Below is a small trained network, with its code and all its weights. Each question gives an input and a target symbol and asks what happens when units are switched off, that is, made to give their printed mean instead of their output.

import numpy as np


def w(rows, s, z=0):
    codes = np.array(rows[::2]) - 128.0
    scale = np.full(codes.shape[1], s)
    scale[-1] = z or s
    return codes * scale


def f(y):
    return np.maximum(y, 0)


def softmax(a):
    e = np.exp(a - a.max(-1, keepdims=True))
    return e / e.sum(-1, keepdims=True)


def log_softmax(a):
    a = a - a.max(-1, keepdims=True)
    return a - np.log(np.exp(a).sum(-1, keepdims=True))


def net(x, mask):
    ids = ['ΞΦβηλπψ'.index(c) for c in x.split()]
    T = len(ids)
    res = E[ids] + P[:T]
    u = 0
    for l in range(3):
        q, k, v = (res @ M[l].T for M in (Q, K, V))
        z = softmax(np.where(np.tri(T) > 0, q @ k.T / 4**0.5, -1e9)) @ v
        res = res + np.where(mask[u], z, O[l][:, -1]) @ O[l][:, :-1]
        u += 1
        y = f(res @ A[l][:, :-1].T + A[l][:, -1])
        res = res + np.where(mask[u : u + 4], y, B[l][:, -1]) @ B[l][:, :-1]
        u += 4
    return log_softmax(res[-1] @ U[:, :-1].T + U[:, -1])


Q, K, V, O, A, B = {}, {}, {}, {}, {}, {}
E = w([
[121,35,177,175,114,164,73,76],'Ξ',
[134,179,103,168,98,133,102,88],'Φ',
[79,146,43,112,128,104,178,77],'β',
[68,60,116,29,173,130,114,113],'η',
[153,119,147,68,195,102,210,151],'λ',
[246,142,188,185,159,98,159,111],'π',
[74,164,136,86,141,151,34,125],'ψ',
],0.013)
P = w([
[86,129,71,152,168,56,100,147],'0',
[134,131,147,124,130,148,146,61],'1',
[91,189,192,152,192,140,134,84],'2',
[178,127,112,107,95,110,107,163],'3',
[138,149,175,135,142,158,151,62],'4',
[96,108,251,85,39,61,153,78],'5',
[193,126,134,131,83,165,125,189],'6',
],0.012)
Q[0] = w([
[205,171,129,203,66,124,99,113],'L0H0',
[80,135,74,133,49,166,49,122],'L0H0',
[164,3,225,137,149,139,86,123],'L0H0',
[24,183,153,135,105,158,34,102],'L0H0',
],0.012)
K[0] = w([
[189,192,136,253,61,83,79,86],'L0H0',
[90,133,66,131,87,160,36,118],'L0H0',
[149,2,202,163,181,125,62,133],'L0H0',
[73,179,157,101,79,194,31,122],'L0H0',
],0.0093)
V[0] = w([
[44,160,74,77,170,119,69,77],'L0H0',
[140,148,133,175,114,157,79,138],'L0H0',
[194,148,176,181,179,129,118,229],'L0H0',
[194,111,102,125,93,118,113,254],'L0H0',
],0.0055)
O[0] = w([
[224,92,209,106,214,161,154,125,171],'L0H0',
[181,10,120,170,129,85,2,120,39],'L0H0',
[145,191,64,120,166,83,36,162,98],'L0H0',
[113,86,22,195,102,99,115,238,2],'L0H0',
],0.0054,0.0031)
A[0] = w([
[228,195,167,165,188,2,155,174,233],'L0N0',
[254,159,151,76,92,150,135,144,180],'L0N1',
[16,94,32,93,105,138,56,150,235],'L0N2',
[33,109,33,105,172,64,65,148,252],'L0N3',
],0.0055,0.0031)
B[0] = w([
[94,235,98,87,141,170,103,102,254],'L0N0',
[144,125,128,80,121,147,237,71,204],'L0N1',
[175,72,105,197,77,100,149,180,154],'L0N2',
[113,76,1,150,146,82,116,201,172],'L0N3',
],0.0077,0.0057)
Q[1] = w([
[103,155,220,60,100,71,132,65],'L1H0',
[104,138,190,103,58,2,113,82],'L1H0',
[126,115,105,92,44,92,121,204],'L1H0',
[170,153,126,105,38,59,135,199],'L1H0',
],0.0073)
K[1] = w([
[25,163,166,162,254,128,138,108],'L1H0',
[52,185,222,207,200,117,83,69],'L1H0',
[238,166,227,46,88,226,188,104],'L1H0',
[213,198,160,77,114,202,117,98],'L1H0',
],0.0068)
V[1] = w([
[118,91,137,153,106,134,171,59],'L1H0',
[110,127,147,90,157,163,92,254],'L1H0',
[172,147,139,198,82,138,17,92],'L1H0',
[145,227,91,135,147,114,166,128],'L1H0',
],0.0089)
O[1] = w([
[114,138,61,114,168,201,116,150,103],'L1H0',
[158,203,168,159,1,15,82,92,131],'L1H0',
[124,80,101,139,211,82,141,20,8],'L1H0',
[241,56,170,170,154,89,205,215,205],'L1H0',
],0.007,0.011)
A[1] = w([
[104,122,5,138,47,108,115,255,197],'L1N0',
[34,191,215,71,81,112,131,16,112],'L1N1',
[169,24,161,103,145,69,136,141,85],'L1N2',
[128,99,163,206,101,206,110,116,251],'L1N3',
],0.0058,0.002)
B[1] = w([
[159,46,3,223,207,82,162,63,245],'L1N0',
[91,108,31,38,17,90,113,134,254],'L1N1',
[169,209,106,194,183,50,173,93,189],'L1N2',
[240,162,86,28,180,122,145,114,165],'L1N3',
],0.0056,0.0068)
Q[2] = w([
[113,182,223,161,73,113,186,164],'L2H0',
[118,132,159,237,164,114,139,113],'L2H0',
[147,122,94,148,180,139,105,141],'L2H0',
[141,132,3,88,182,91,114,80],'L2H0',
],0.0071)
K[2] = w([
[90,102,65,190,144,57,127,128],'L2H0',
[149,162,118,124,133,134,89,171],'L2H0',
[115,164,139,138,100,138,130,142],'L2H0',
[145,217,219,2,107,155,172,45],'L2H0',
],0.0096)
V[2] = w([
[68,186,141,129,158,141,114,178],'L2H0',
[132,108,11,189,149,74,81,213],'L2H0',
[154,93,156,138,120,28,4,140],'L2H0',
[64,127,97,213,221,152,50,152],'L2H0',
],0.0036)
O[2] = w([
[78,125,119,197,147,123,122,80,99],'L2H0',
[176,77,139,226,154,216,168,166,254],'L2H0',
[162,255,93,230,118,159,227,140,121],'L2H0',
[50,158,138,173,154,153,158,242,83],'L2H0',
],0.0041,0.0064)
A[2] = w([
[122,130,101,59,185,232,136,53,253],'L2N0',
[119,73,21,114,155,110,132,123,167],'L2N1',
[173,125,255,158,92,171,155,176,118],'L2N2',
[186,102,85,211,250,107,160,155,32],'L2N3',
],0.0067,0.002)
B[2] = w([
[158,111,109,174,203,115,72,205,202],'L2N0',
[109,182,119,168,145,51,123,145,209],'L2N1',
[2,94,141,171,104,117,125,158,242],'L2N2',
[76,128,71,114,102,189,95,51,252],'L2N3',
],0.0084,0.011)
U = w([
[68,128,65,158,134,76,80,129,95],'Ξ',
[254,129,157,113,176,93,138,154,254],'Φ',
[158,130,132,127,163,231,113,157,194],'β',
[88,148,94,89,56,239,102,124,114],'η',
[108,126,162,163,101,69,124,153,86],'λ',
[92,135,154,138,145,166,151,47,82],'π',
[135,130,140,100,90,83,132,79,39],'ψ',
],0.0077,0.0049)

Each question gives the input, a string of symbols that net reads in full, and the target symbol t.
The units are the heads (4 rows each of Q, K, V and O) and the neurons (one row each of A and B). Each row of codes is followed by its name. A weight is (code - 128) times the scale printed after its matrix; where a second scale follows, it is the last column's (O, A, B and U).
mask holds one flag per unit, layer by layer, with each layer's heads first. A switched-off unit (its flag False) gives its mean, the last column of its rows in O or B, instead of its output. The means were averaged over made-up inputs and are rounded, as every weight is.
A unit's drop is (log p(t) with every unit on - log p(t) with that unit switched off) / (log p(t) with every unit on - log p(t) with every unit switched off).
The circuit of an input: a set's keep is (log p(t) with only the set's units on - log p(t) with every unit switched off) / (log p(t) with every unit on - log p(t) with every unit switched off). Starting from the 12 units with the biggest drops (on a tie, the unit counted first), units are removed one at a time, each time the one whose removal leaves the highest keep (on an exact tie, the one counted first), for as long as the keep stays at least 0.8.
circuit, biggest first: the units of the circuit, biggest drop first
top k neurons: the k neurons with the biggest drops, biggest first
top k neurons in layer l: the k neurons of layer l with the biggest drops, biggest first
input η π Ξ ψ π, target η: circuit, biggest first : [L1H0; L0N0; L1N1]
input ψ Φ λ ψ, target Φ: circuit, biggest first : [L2N2; L2N3]
input π η ψ Ξ λ, target π: top 2 neurons : [L0N3; L0N0]
input λ λ ψ η η β, target ψ: top 2 neurons in layer 1 : [L1N1; L1N0]
input λ π Φ β π λ, target Φ: circuit, biggest first : [L1H0; L2H0; L2N2]
input λ η β Φ λ η Ξ, target Ξ: top 2 neurons : [L1N0; L2N1]
input λ ψ λ λ β, target λ: top 3 neurons : [L2N2; L0N3; L0N0]
input Ξ λ Ξ η λ π β, target Ξ: circuit, biggest first : [L1N0; L0H0; L2N1]
input η η β η ψ π λ, target Ξ: circuit, biggest first : [L0H0; L1N0]
input Ξ π η λ λ π, target η: circuit, biggest first : [L1H0; L0N0; L0H0]
input Ξ π λ η β, target Ξ: top neuron : [L2N0]
input π β λ Ξ β, target π: top 2 neurons : [L0N0; L2N3]
input ψ λ β η λ η, target β: circuit, biggest first : [L1H0; L0H0; L2N0]
input λ ψ Ξ λ λ β η, target Ξ: circuit, biggest first : [L0H0; L1N0; L0N3]
input π λ λ ψ λ Φ, target λ: circuit, biggest first : [L2N2; L1H0; L0N0; L2N3]
input λ η π, target λ: top neuron : [L2N2]
input η η ψ ψ η, target η: circuit, biggest first : [L1H0; L1N1; L0H0]
input λ λ λ β Φ β, target λ: top 4 neurons : [L2N2; L0N0; L2N3; L1N0]
input π π λ λ Ξ λ, target λ: top 4 neurons : [L2N2; L1N0; L2N3; L0N0]
input π Ξ η η, target Φ: top 2 neurons : [L2N3; L2N2]
